(in the rows, 128 means zero)
Each row has a class, written after it.
[184 141 190  80 142 119 155 126  86 131  94 130 145 106 169 160 104  66
 102  94 143 117 113 170  99  85 127 203 144 131 132 118 144 169 120 120
  66 105 136 131 110 121 123  84]
(113)
[118 124 165  74 137 175 147 174 118 153 126 158 144 104 178 157 103 133
 140  90 145 142 137 123 133 139 167 124 135 129 128 124 102 154 118  86
 165  97 134 128 130 141 175 168]
(124)
[180 150 187  75 149 123 173 136 103 132  86 126 139 100 149 173 106  55
 114  62 133 121 117 178 102  83 113 202 134 106 129 121 140 186 110 109
  85 121 134 123  94 119 139  80]
(72)
[114 128 124  77 113 169 154  97 151  60 167 164 118  80 188  85 130  50
 125 121 128 128 110 183  91 135  91 146 114 165 162 161 112 146 130  91
 103  97 155  85  98  89 109  72]
(62)
[112 141 115 114 133 140 137  87 172  75 151 166 111  76 176  78 119  60
 107 119 133 129 111 198 118 132 100 131 123 164 158 158 101 133 138  74
 106  99 154  79 122 106 109  91]
(79)
[ 97  83  94 118 143 150 162 185  91 158 134 145 151 128 175 155 162 139
 143 153 127 139 119 100 111 138  91  96 150 217 128  48 116 148 151 184
 153 106 125 122 125  95 127 132]
(216)
[187 157 183  72 160 129 156 121  94 127  79 136 144 119 181 179 110  39
 108  76 140 122 118 167  82  78 117 205 139 110 127 121 141 163 114 112
  76  87 126 129  90 109 125  70]
(3)
[105 115 125 103 121 157 159  95 152  67 164 158 116  93 189  91 119  46
 112 122 134 143 108 187 110 148  88 144 114 162 145 177 117 160 147  98
 107 104 145  92  98  99 113  79]
(26)
[124 133 120 105 113 150 150  86 153  83 155 159 134  83 189  87 114  82
 105 136 136 128 110 195 110 147 110 141 134 181 162 145 118 138 140  93
  91 103 160  98 121 104 104 106]
(113)
[104 121 161  71 133 165 140 135 120 138 120 159 143  96 181 149 105 123
 134  93 145 143 132 148 144 126 151 137 137 118 103 111 109 158 114  84
 164  95 131 121 137 147 182 160]
(90)
[100 107 179 120 153 145 135 104 118  87 113 146 154 125 147 130 124 173
 138 155 152 172 102 123 133 161 102 160 118  51 122 107 140 152 105 127
 136 142 125 125 170 123 138 107]
(15)
[109 101  70 107 127 158 144 194  96 144 151 162 135 126 181 149 182 132
 143 138 128 134 130 108 110 150 111  84 153 210 139  75 120 137 139 197
 169 106 129 126 123 102 117 123]
(62)
[177 149 191  62 149 147 161 122 114 122  99 145 112 120 156 172  94  39
 121  90 136 109 110 168  92  75 142 202 141 120 140 138 147 163 123 127
 105 100 138 131  81 109 117  89]
(65)
[104 100 177 131 176 131 127 112 106  87  94 144 132 118 153 127 145 191
 133 130 146 157  86 106 148 169 101 165 113  38 113 118 145 164 112 149
 144 145 109 122 168 129 140 123]
(26)
[104 102  73 114 115 148 133 163  90 153 136 161 137 125 193 169 168 143
 145 159 125 130 123 111 122 165 102 113 153 210 131  75 132 143 135 183
 155 115 139 124 135 118 133 117]
(90)
[172 135 205  78 156 156 154 125 107 116  90 118 129 120 140 166  97  47
 105  83 138 125 125 170  86  92 127 207 139 112 145 143 144 176 124 122
  70 116 144 128  85 121 136  85]
(122)
[ 93 109  70 116 131 168 155 202 106 150 142 160 130 121 153 144 179 153
 147 126 128 133 119 107 116 158 105  94 168 197 130  71 126 148 149 195
 161 133 132 132 126 115 142 122]
(72)
[108 126 149  71 136 167 157 162 115 141 129 145 145 108 200 144  99 128
 131  77 158 157 125 138 140 126 157 138 120 115 103  90 110 155 120  96
 180  96 123 124 131 144 179 156]
(26)
[103 131 120  84 112 156 165 116 162  68 160 164 109  75 173  70 126  63
 122 115 130 129 104 194 108 135  96 150 128 155 155 157 111 158 133  83
 105 115 153  83 102 102 126  81]
(72)
[ 96 116  76 121 134 162 142 175 100 142 136 157 147 142 189 165 171 128
 146 141 122 142 136 109 109 161 100  88 162 199 119  65 130 129 139 199
 140  98 122 127 121 107 121 126]
(3)
[108 135 116 109 126 144 145  94 178  72 154 163 115  76 175  96 120  54
 107 110 131 145 115 195 122 137 106 123 128 165 151 153 107 132 140  72
  89  99 148  78 118 102 113  97]
(79)
[178 146 211  82 158 138 157 106 101 129  85 148 133 118 159 193 100  43
 103 109 136 116 118 171  97  90 134 207 129 106 139 157 153 164 124 102
  79  98 147 121  96 119 122  89]
(90)
[122 125 181 128 173 123 112 104 112  79  82 139 143 125 159 137 146 170
 139 142 144 157  95 117 143 148 102 162 125  45 118 108 136 157  95 147
 128 137 108 125 170 122 127 116]
(3)
[102 136 151  71 128 167 141 150 127 130 123 145 140 102 175 139  97 138
 131  72 151 157 134 145 135 106 157 123 136 120 107  93 104 147 110  83
 156  86 121 123 143 147 182 156]
(79)
[188 146 185  64 164 123 150 110  94 127  84 141 130 100 174 195 109  46
 111  82 145 105 120 181 103  89 123 218 132 117 132 133 137 175 115  96
  93 114 141 127  99 115 134  81]
(90)
[196 141 199  68 152 115 164 118 102 131  89 132 125 105 171 183 107  44
 128  81 135 111 115 164 106  79 138 207 139 107 130 117 145 174 115 119
  89 108 124 127  96 121 128  81]
(65)
[ 97 138 177  80 134 171 132 147 123 132 122 137 151  97 164 124 101 125
 129  83 147 154 131 148 145 126 148 115 148 142 103  94  93 154 121  84
 151 106 124 136 158 151 173 151]
(79)
[104 134 154  78 131 167 144 151 134 129 130 142 143  96 170 128 103 135
 134  73 150 167 130 138 142 127 153 121 133 121 104  90 102 143 128  79
 151 102 124 120 151 147 179 152]
(79)
[188 151 205  72 155 147 148 128 111 124  98 135 125 113 149 181  94  39
 116 101 129 119 119 160  89 105 139 201 128 120 146 156 141 162 119 102
  79 119 140 128  85 116 132  77]
(124)
[105 126 115  88 115 151 143  83 155  68 154 161 118  76 186 100 118  43
 117 133 129 122 111 196 113 139 102 153 122 163 156 174 118 150 127  81
 100 104 157  88 107 104 122  81]
(90)
[111 127 147  69 120 169 151 147 113 127 132 139 152 103 186 134  96 144
 128  92 155 148 133 145 136 119 174 130 134 124 110  94 111 148 120 105
 155  96 131 129 149 150 169 163]
(113)
[101 122 159  63 145 174 165 151 123 138 132 151 153 102 178 143 100 110
 145  77 159 148 140 152 131 132 170 125 134 130 104  85 101 149 130  86
 182  89 133 121 146 141 184 147]
(15)
[103 128 175  75 130 176 137 137 113 125 114 137 157  98 177 133 104 118
 146  86 142 147 127 149 128 111 182 117 139 140  93  87  98 147 106  83
 179 103 121 126 142 153 189 159]
(5)
[117  98  82 109 131 142 143 180  94 163 143 154 129 129 188 153 171 131
 166 141 134 125 118 105 133 155 117  95 161 224 151  50 122 141 143 196
 176 114 131 131 124 101 121 132]
(65)
[115 133 159  85 142 146 145 137 117 147 122 152 151  95 178 164 103 129
 140  88 147 144 133 140 147 131 155 134 127 113 107 110 110 164 114  89
 171  92 133 126 149 148 184 171]
(90)
[ 98 111 121  94 118 157 168 110 166  70 157 151 121  77 178  89 118  52
 119 122 119 134 104 177  98 117  91 151 122 171 142 156 122 150 147  96
  87  97 146  83  96  98 121  87]
(216)
[116 105  85 122 144 147 145 171 100 144 127 146 145 120 177 168 168 141
 138 138 135 145 122 104 123 168  99 104 151 210 145  49 118 158 138 180
 153 127 136 111 138  99 132 131]
(122)
[102  98  59 115 122 148 142 184 102 146 150 157 123 120 185 161 172 149
 163 134 126 128 125  99 129 161 118  93 164 219 138  61 130 140 139 203
 164 118 125 129 124 115 127 130]
(65)
[186 143 192  71 155 117 157 106  96 129  85 134 140 105 170 188 108  42
 117  92 137 118 117 180 103  90 121 214 128 109 128 130 146 174 113 103
  81 111 137 123 101 116 134  81]
(90)
[112 112 131 112 133 152 164  95 164  91 155 165 128  85 184 103 113  56
 120 119 140 147 125 200 113 156 119 129 124 171 163 146 107 141 140  74
 108  92 160  92 122 104 129  86]
(15)
[103 114  69 127 137 156 138 168 103 139 131 153 140 140 180 158 177 130
 156 142 123 132 132 110 113 155 100  90 160 199 124  62 126 134 140 199
 137 109 119 126 126 109 126 111]
(3)
[103 142 156  73 131 164 139 145 124 117 116 147 160 110 186 146 120 107
 141  86 145 151 133 147 133 112 166 119 143 125  99 108  91 160 109  99
 162  91 118 138 150 142 177 140]
(3)
[111 102  83 120 147 146 142 171  96 149 120 145 147 121 175 168 168 138
 141 123 136 139 127 117 125 158 110  99 154 217 149  46 121 151 132 187
 155 120 140 109 132  98 133 137]
(122)
[ 91  90  81 122 126 153 157 194  93 153 137 149 155 125 184 149 177 133
 147 150 116 137 121  98 116 138 101  93 157 224 124  56 135 142 158 202
 150 100 124 118 121 113 121 132]
(216)
[101 102  72 123 139 156 150 191 102 139 145 150 140 122 170 171 180 149
 141 129 134 148 133 103 119 170  99  98 158 207 136  65 122 153 146 190
 148 129 130 114 129 108 127 137]
(122)
[ 94 114  72 117 129 152 134 178 101 145 129 157 149 134 187 167 174 127
 137 137 120 135 127 106 109 156  95  96 168 200 121  68 124 133 129 191
 139 101 122 131 126 108 128 114]
(3)
[112 154 182  82 144 172 136 134 119 131 105 156 165 109 182 148 111 117
 143  94 150 138 137 143 133 117 166 122 148 130  96  95  93 155 116  91
 156  91 124 140 150 148 179 150]
(3)
[109  87  90 131 135 138 146 172  83 143 126 149 149 121 196 167 163 118
 148 140 130 145 121 117 116 147 128  81 148 216 136  68 110 147 134 167
 163 104 130 111 127 102 123 136]
(5)
[105 127 150  65 140 173 149 147 116 149 117 164 144  97 180 151 105 116
 129  82 142 133 134 138 139 129 161 126 139 126 103 104 108 157 122  83
 178  81 129 126 139 146 183 169]
(90)
[191 155 208  72 157 136 159 115 104 110  89 139 134 110 153 180 104  39
 113  90 137 111 119 176  84  67 129 200 122 114 139 147 142 172 110 117
  86 102 141 118  89 106 112  77]
(62)
[119 137 113 119 114 144 150  92 163  75 162 159 128  82 175  79 113  85
 112 135 138 141 108 189 114 134 131 134 123 166 164 150 122 133 133  90
  82 102 153  98 130 113 123  97]
(113)
[184 151 204  74 163 142 151 126 108 127  97 132 121 119 136 188  98  37
 121  95 125 104 120 157  85  98 135 196 128 115 143 164 140 167 118 111
  81 116 137 128  89 110 131  77]
(124)
[103  96  82 123 142 143 143 180  96 156 141 152 140 130 195 148 179 126
 146 128 134 145 109 120 126 166 105 101 153 208 132  56 129 138 146 194
 163 110 124 125 122 106 135 124]
(26)
[104 103  78 120 127 158 150 184  95 143 141 146 144 130 177 155 174 136
 135 142 128 141 134 107 120 165  99  91 158 215 137  64 117 159 144 184
 154 118 126 115 134 107 120 136]
(122)
[104 114 155  76 132 174 162 166 121 156 124 156 155 109 187 147  94 123
 130  77 158 154 140 145 134 132 172 124 139 118 113  90 101 151 130  77
 169  78 136 129 143 142 175 161]
(15)
[105 119 155  80 117 165 155 152 106 136 124 146 161 104 175 131 101 146
 129  91 148 154 136 147 140 119 167 122 138 132 108  94 108 159 118  99
 138  95 131 127 148 146 161 171]
(113)
[180 133 194  75 158 125 169 118  98 137  87 135 149 108 176 180 100  33
 118  76 142 129 128 183  95 100 132 201 134 118 124 101 138 168 125 100
  85  98 138 124 103 117 140  68]
(15)
[112 117 148 118 137 138 126 113 111  71 119 142 144 117 147 105 133 203
 121 156 153 160  89 130 125 143 107 165 133  62 124 121 140 161 102 145
 122 148 116 140 171 128 122 126]
(113)
[117 122 151 118 140 121 118 109 114  73 106 135 144 110 149 112 133 201
 129 143 148 158  83 129 135 144 123 169 128  63 123 108 144 159  97 149
 123 148 118 134 183 132 136 124]
(113)
[109 107 188 124 177 130 130 102 113  87  98 146 129 125 159 129 145 177
 138 141 144 152  88 110 148 164  99 165 108  33 108 116 144 162 112 150
 154 138 106 112 166 128 140 124]
(26)
[118 130 170  74 138 164 143 143 112 154 123 159 150 101 189 154 109 125
 139  93 153 139 130 137 145 128 155 137 137 128 119 111 110 160 124  86
 174  86 136 134 139 146 182 167]
(90)
[126 117 114  87 116 156 150 109 153  75 160 160 110  78 196  99 122  62
 129 125 128 128 115 177 107 156 104 150 117 171 174 182 107 158 130  81
 103 112 155  91 102  96 123  76]
(124)
[113  94  93 124 140 144 145 160  79 150 119 144 155 122 196 171 159 127
 153 136 133 140 124 117 116 151 132  85 149 221 131  42 118 131 132 170
 162 113 132 113 127 101 132 135]
(5)
[164 138 210  77 160 143 160 114 107 126  95 133 139 118 142 184  92  23
 119  81 134 123 126 175  86 102 136 197 132 119 126 132 143 163 129 107
  80 100 146 132  98 117 144  65]
(15)
[174 146 197  76 141 144 164 117  99 118  98 119 134 128 130 156  95  67
 107  99 141 115 115 176  84  69 143 200 137 125 134 139 154 158 120 129
  61 114 137 131 107 122 121  79]
(113)
[117 110 166 108 137 134 124 111 109  80 121 141 132 116 170 108 127 173
 142 155 147 162  88 116 145 146 111 166 125  53 128 112 145 155 107 151
 149 143 114 126 154 130 113 127]
(65)
[193 147 209  82 163 119 160 106  90 119  85 126 147 105 172 178 106  34
 126  91 141 118 117 169  86  76 141 201 126 113 114 119 138 161 120  96
  88 114 127 113  90 121 134  82]
(5)
[127 131 158  76 140 172 138 171 116 150 126 149 137 103 181 154  94 140
 147  83 148 145 140 124 143 136 175 126 130 128 125 104 104 153 111  87
 167 104 129 134 132 144 186 164]
(124)
[108  88 183 129 164 134 130  97 111  93  98 139 152 116 152 137 135 174
 142 143 146 164 106 114 147 177  96 152 120  49 124 100 138 161 111 127
 137 136 117 119 171 128 145 111]
(15)
[101 131 171  76 143 160 143 145 120 134 123 147 146 105 188 128 121 103
 144  88 141 138 118 148 144 133 167 129 127 123  95  95  93 165 123 104
 179 105 121 134 154 151 192 137]
(26)
[166 159 206  71 155 143 165 136 107 119  88 141 125 113 127 167 109  53
 112  75 132 108 119 177  90  85 134 205 133 108 132 154 139 173 126 111
  92 120 147 129  88 120 131  85]
(72)
[177 129 196  72 161 124 169 125  94 139  91 127 146 116 167 179 101  29
 112  76 143 119 132 190  95  94 124 199 134 114 126 116 133 169 121 101
  92  99 137 125 101 116 124  74]
(15)
[167 150 198  78 156 141 139 116 118 118  88 116 122 117 128 152  97  51
 111  80 137 123 113 175  95  78 122 199 137 115 135 128 145 147 119 113
  68 118 136 127  97 121 134  70]
(79)
[118 132 109  99 113 147 152 102 156  63 164 149 107  85 177  92 118  74
 114 127 135 119 108 189 107 128 121 145 126 178 166 160 115 150 130  98
  83 105 147  97 129 101 119  79]
(113)
[121 101 196 136 168 128 115  94 102  81  88 133 138 115 161 127 132 171
 144 156 146 159  91 121 140 145 131 150 116  58 117 103 136 145 106 134
 151 144 116 101 163 133 128 133]
(5)
[109 119 178  87 131 167 148 145 115 133 120 138 156 101 172 134 111 112
 150  94 148 153 124 142 130 112 190 108 137 141  97 103  88 153 128  84
 178 109 125 121 152 152 182 156]
(5)
[101  95 182 120 178 138 137 123 114  78  86 134 139 110 146 135 140 174
 136 151 137 139  88 101 143 132  94 163 116  60 125 107 140 169 108 144
 131 136 109 108 157 119 128 126]
(216)
[ 97  91  69 123 124 152 152 187  93 150 141 163 135 128 201 158 174 141
 138 135 128 147 120 105 123 171  96 102 150 202 114  64 129 150 148 194
 154 116 122 122 125 113 133 115]
(26)
[ 98 104  84 121 131 146 135 169  99 155 125 151 139 123 168 157 156 147
 138 132 132 149 126 119 122 155  97  91 157 232 134  45 112 134 132 173
 141 118 137 120 141 101 131 119]
(79)
[ 98  86  78 120 135 152 157 187  95 159 139 161 144 131 191 171 167 128
 142 137 136 143 136 124 118 171 114  93 156 209 135  57 119 138 146 180
 162 104 140 119 136 110 126 116]
(15)
[118 151 122 122 135 141 140  84 175  80 154 167 113  79 177  84 108  58
 103 126 132 135 115 190 122 141 101 126 116 163 161 158 108 128 144  70
 100  94 155  81 121 101 103 100]
(79)
[102 107 115  91 121 151 158  94 161  81 163 163 121  83 189  93 120  40
 120 122 133 132 125 201 103 147 104 140 122 165 150 148 106 136 137  80
 113  95 158  82 109 105 127  67]
(15)
[108 100  67 117 126 162 144 184  93 154 154 159 120 129 190 159 161 142
 159 142 130 130 124  87 125 161 118  91 164 213 140  53 138 133 151 206
 158 110 124 133 118 111 122 128]
(65)
[ 94 114 119  99 129 161 165 114 161  71 159 160 118  83 175  90 120  59
 117 123 126 128 111 178 102 106  93 142 121 173 153 157 118 145 139  93
  95  89 143  85  93  93 117  95]
(216)
[117 116 148 118 134 125 124 109 106  72 112 141 149 113 154 113 136 210
 126 153 153 162  86 124 131 147 106 170 128  65 122 112 145 161 103 144
 121 150 117 130 174 127 120 127]
(113)
[110 128 124 114 119 140 146  86 166  81 150 166 119  83 186  80 118  62
 108 128 130 149 115 196 120 140  96 127 121 169 159 150 107 133 137  78
  96  92 154  75 119 103 108  92]
(79)
[164 152 196  75 152 142 150 110 113 115  85 125 124 121 130 157  91  49
 101  85 133 119 119 170  89  73 117 193 134 109 125 139 144 155 118 108
  76 105 130 120  99 118 124  73]
(79)
[104 122 152  75 132 173 160 165 112 143 138 149 145 112 194 143 100 120
 129  80 153 159 133 132 140 127 147 123 125 117  92  95 111 159 129  95
 171  89 112 124 122 143 173 162]
(26)
[114 113 170 111 137 133 119 113 114  78 114 149 127 114 156 120 130 180
 149 145 140 169  95 109 150 155 115 171 123  53 118 112 150 157 107 153
 136 154 118 133 154 129 122 126]
(65)
[114 125 123 115 106 135 151  97 153  76 163 155 126  84 182  82 112  71
 107 140 129 142 105 195 113 142 114 133 128 183 165 155 117 147 133  92
  72  95 153  93 127 101 105 100]
(113)
[113 115 115  95 111 155 136 111 149  73 161 164 116  72 198 111 113  71
 119 124 124 141 116 172 108 163  97 145 119 172 172 169 110 150 113  71
  89 107 152  91  98  97 126  84]
(124)
